[[ -8.9  17.5  11.7  60.7 -29.6 -45.8]
 [ 60.1  13.4 -44.6  18.5 -36.1 -10.2]
 [ 69.0   6.5 -15.9  20.4 -66.3 -48.5]
 [-21.1 -27.4 -24.0  56.6  67.9  27.2]
 [-46.1 -51.9  70.8  61.6  40.5  -1.0]
 [ 63.6  25.9  69.0 -64.2 -44.0 -17.5]
 [-35.7 -47.3  14.2  56.6 -55.1 -27.2]
 [ 37.2  14.8 -38.1 -27.1   0.3  24.6]
 [ 62.9 -55.4 -41.7  44.8  39.5 -25.2]
 [ 23.4  30.9 -33.4  58.4  38.7  44.0]
 [  4.4 -37.0  27.8   7.8  11.0 -52.0]
 [  1.4  65.2 -69.9  13.9 -23.9  68.6]]
=>
[[  1.4  65.2 -69.9  13.9 -23.9  68.6]
 [ 23.4  30.9 -33.4  58.4  38.7  44.0]
 [ 63.6  25.9  69.0 -64.2 -44.0 -17.5]
 [ -8.9  17.5  11.7  60.7 -29.6 -45.8]
 [ 37.2  14.8 -38.1 -27.1   0.3  24.6]
 [ 60.1  13.4 -44.6  18.5 -36.1 -10.2]
 [ 69.0   6.5 -15.9  20.4 -66.3 -48.5]
 [-21.1 -27.4 -24.0  56.6  67.9  27.2]
 [  4.4 -37.0  27.8   7.8  11.0 -52.0]
 [-35.7 -47.3  14.2  56.6 -55.1 -27.2]
 [-46.1 -51.9  70.8  61.6  40.5  -1.0]
 [ 62.9 -55.4 -41.7  44.8  39.5 -25.2]]

[[ 25.8  63.1 -39.7  52.5 -25.6]
 [ -0.1 -13.9  15.1  -7.8 -58.1]
 [-21.1   4.9   9.6 -15.7 -55.8]
 [ 24.2 -27.4 -47.8  27.9  46.3]
 [ 54.8 -15.3 -55.7  72.3  27.4]
 [-29.6   0.5  37.4  -6.6 -60.4]
 [ 29.9  41.9 -40.0  43.0  -5.0]
 [ -4.2   5.5  25.3  -8.7 -53.9]
 [ 21.0  32.8 -55.7  26.6   5.7]]
=>
[[ 25.8  63.1 -39.7  52.5 -25.6]
 [ 29.9  41.9 -40.0  43.0  -5.0]
 [ 21.0  32.8 -55.7  26.6   5.7]
 [ -4.2   5.5  25.3  -8.7 -53.9]
 [-21.1   4.9   9.6 -15.7 -55.8]
 [-29.6   0.5  37.4  -6.6 -60.4]
 [ -0.1 -13.9  15.1  -7.8 -58.1]
 [ 54.8 -15.3 -55.7  72.3  27.4]
 [ 24.2 -27.4 -47.8  27.9  46.3]]

[[-11.6 -52.4  14.6  32.5 -65.3  11.3   8.1 -13.0 -42.2  35.9  75.5 -36.9
   30.3  30.5]
 [  0.1  24.4  14.5 -14.2  12.7  21.1  45.6 -41.9 -85.3  79.4 -37.7  53.9
   -3.2  12.7]
 [  6.3  -1.8 -15.1  -2.6  -7.4  38.9   0.0  65.5 -12.7  33.9 -19.0  35.3
  -14.6 -17.7]
 [  7.8  41.2 -29.1  38.9  40.3  16.5 -73.8 -83.7 -27.5  57.1 -29.6  46.1
   -1.1 -24.4]]
=>
[[  7.8  41.2 -29.1  38.9  40.3  16.5 -73.8 -83.7 -27.5  57.1 -29.6  46.1
   -1.1 -24.4]
 [  0.1  24.4  14.5 -14.2  12.7  21.1  45.6 -41.9 -85.3  79.4 -37.7  53.9
   -3.2  12.7]
 [  6.3  -1.8 -15.1  -2.6  -7.4  38.9   0.0  65.5 -12.7  33.9 -19.0  35.3
  -14.6 -17.7]
 [-11.6 -52.4  14.6  32.5 -65.3  11.3   8.1 -13.0 -42.2  35.9  75.5 -36.9
   30.3  30.5]]

[[-18.8 -38.5 -35.8   6.2   7.8 -30.7 -13.5 -50.6 -17.5]
 [  0.7  87.0  85.9  46.2  56.5  79.1  25.7  85.1  28.0]]
=>
[[  0.7  87.0  85.9  46.2  56.5  79.1  25.7  85.1  28.0]
 [-18.8 -38.5 -35.8   6.2   7.8 -30.7 -13.5 -50.6 -17.5]]

[[  8.2 -23.1  24.2 -20.2 -24.1  24.6  86.2]
 [  7.7  25.6 -33.1  26.0  17.5   0.1 -26.8]
 [-15.4 -17.8 -11.0 -39.3   6.2  22.8  19.1]
 [-36.7 -17.3 -18.1  -1.9  -8.2  26.5 -21.4]
 [ -9.0 -17.0  17.4 -37.2   3.4  26.7  28.8]
 [-25.4   6.2 -15.6 -16.6 -14.8 -36.7 -16.3]
 [ 16.4   9.4 -16.6   5.5   8.1 -45.3   4.1]]
=>
[[  7.7  25.6 -33.1  26.0  17.5   0.1 -26.8]
 [ 16.4   9.4 -16.6   5.5   8.1 -45.3   4.1]
 [-25.4   6.2 -15.6 -16.6 -14.8 -36.7 -16.3]
 [ -9.0 -17.0  17.4 -37.2   3.4  26.7  28.8]
 [-36.7 -17.3 -18.1  -1.9  -8.2  26.5 -21.4]
 [-15.4 -17.8 -11.0 -39.3   6.2  22.8  19.1]
 [  8.2 -23.1  24.2 -20.2 -24.1  24.6  86.2]]

[[ 60.3 -28.0  17.1 -35.3 -57.3  30.5 -26.2  -5.7  -2.5  -0.4 -13.0  63.0]
 [  8.1 -63.7 -43.7 -20.4 -10.4 -40.6  -3.7   9.5   9.5  -8.8  -3.0 -39.7]
 [ 18.8  30.2   7.8 -18.2 -43.3  27.4 -16.7   2.3  -2.1 -18.5   1.6  44.1]
 [ 55.7 -23.3  10.1 -34.1 -60.7  30.3 -21.0 -10.0 -11.9  -1.2 -11.4  61.1]
 [ 36.3 -41.6  58.3  26.7 -23.2 -24.0  55.9  32.5  12.9  79.1  37.5  26.3]
 [-19.3  23.8  -7.0  -5.7  34.9 -75.9 -64.3  17.7   7.2 -56.7 -14.7 -22.3]]
=>
[[ 18.8  30.2   7.8 -18.2 -43.3  27.4 -16.7   2.3  -2.1 -18.5   1.6  44.1]
 [-19.3  23.8  -7.0  -5.7  34.9 -75.9 -64.3  17.7   7.2 -56.7 -14.7 -22.3]
 [ 55.7 -23.3  10.1 -34.1 -60.7  30.3 -21.0 -10.0 -11.9  -1.2 -11.4  61.1]
 [ 60.3 -28.0  17.1 -35.3 -57.3  30.5 -26.2  -5.7  -2.5  -0.4 -13.0  63.0]
 [ 36.3 -41.6  58.3  26.7 -23.2 -24.0  55.9  32.5  12.9  79.1  37.5  26.3]
 [  8.1 -63.7 -43.7 -20.4 -10.4 -40.6  -3.7   9.5   9.5  -8.8  -3.0 -39.7]]

[[  7.4 -12.2  28.2  11.9   8.7]
 [-37.2  28.3  14.3  11.1 -37.8]
 [ 24.1 -19.9  31.2   2.6  -6.9]
 [ 53.2 -49.6  24.1  -3.2  38.1]
 [ 30.6 -22.2   4.2  -2.2  44.1]
 [ 35.9 -20.5  11.8  -5.1  17.5]
 [-24.4  -1.7  20.9  12.8 -15.2]
 [ 59.8 -52.1  17.7  -1.4  54.4]
 [-52.2  50.0 -11.0  -3.6 -69.1]
 [-71.9  63.5 -29.9  -2.9 -71.6]
 [ 13.7   3.0 -13.7  -6.0  12.8]]
=>
[[-71.9  63.5 -29.9  -2.9 -71.6]
 [-52.2  50.0 -11.0  -3.6 -69.1]
 [-37.2  28.3  14.3  11.1 -37.8]
 [ 13.7   3.0 -13.7  -6.0  12.8]
 [-24.4  -1.7  20.9  12.8 -15.2]
 [  7.4 -12.2  28.2  11.9   8.7]
 [ 24.1 -19.9  31.2   2.6  -6.9]
 [ 35.9 -20.5  11.8  -5.1  17.5]
 [ 30.6 -22.2   4.2  -2.2  44.1]
 [ 53.2 -49.6  24.1  -3.2  38.1]
 [ 59.8 -52.1  17.7  -1.4  54.4]]

[[-59.5  58.9 -13.4  -8.6  22.6  26.6 -32.3  16.8]
 [ 67.9   4.6   4.1  -7.0  17.4   6.8 -61.2 -67.7]
 [-66.7  85.0  37.1 -59.6 -78.6 -35.0  73.4  75.9]
 [-81.7 -75.5 -40.7  20.8 -52.2  83.3   4.6 -78.0]]
=>
[[-66.7  85.0  37.1 -59.6 -78.6 -35.0  73.4  75.9]
 [-59.5  58.9 -13.4  -8.6  22.6  26.6 -32.3  16.8]
 [ 67.9   4.6   4.1  -7.0  17.4   6.8 -61.2 -67.7]
 [-81.7 -75.5 -40.7  20.8 -52.2  83.3   4.6 -78.0]]
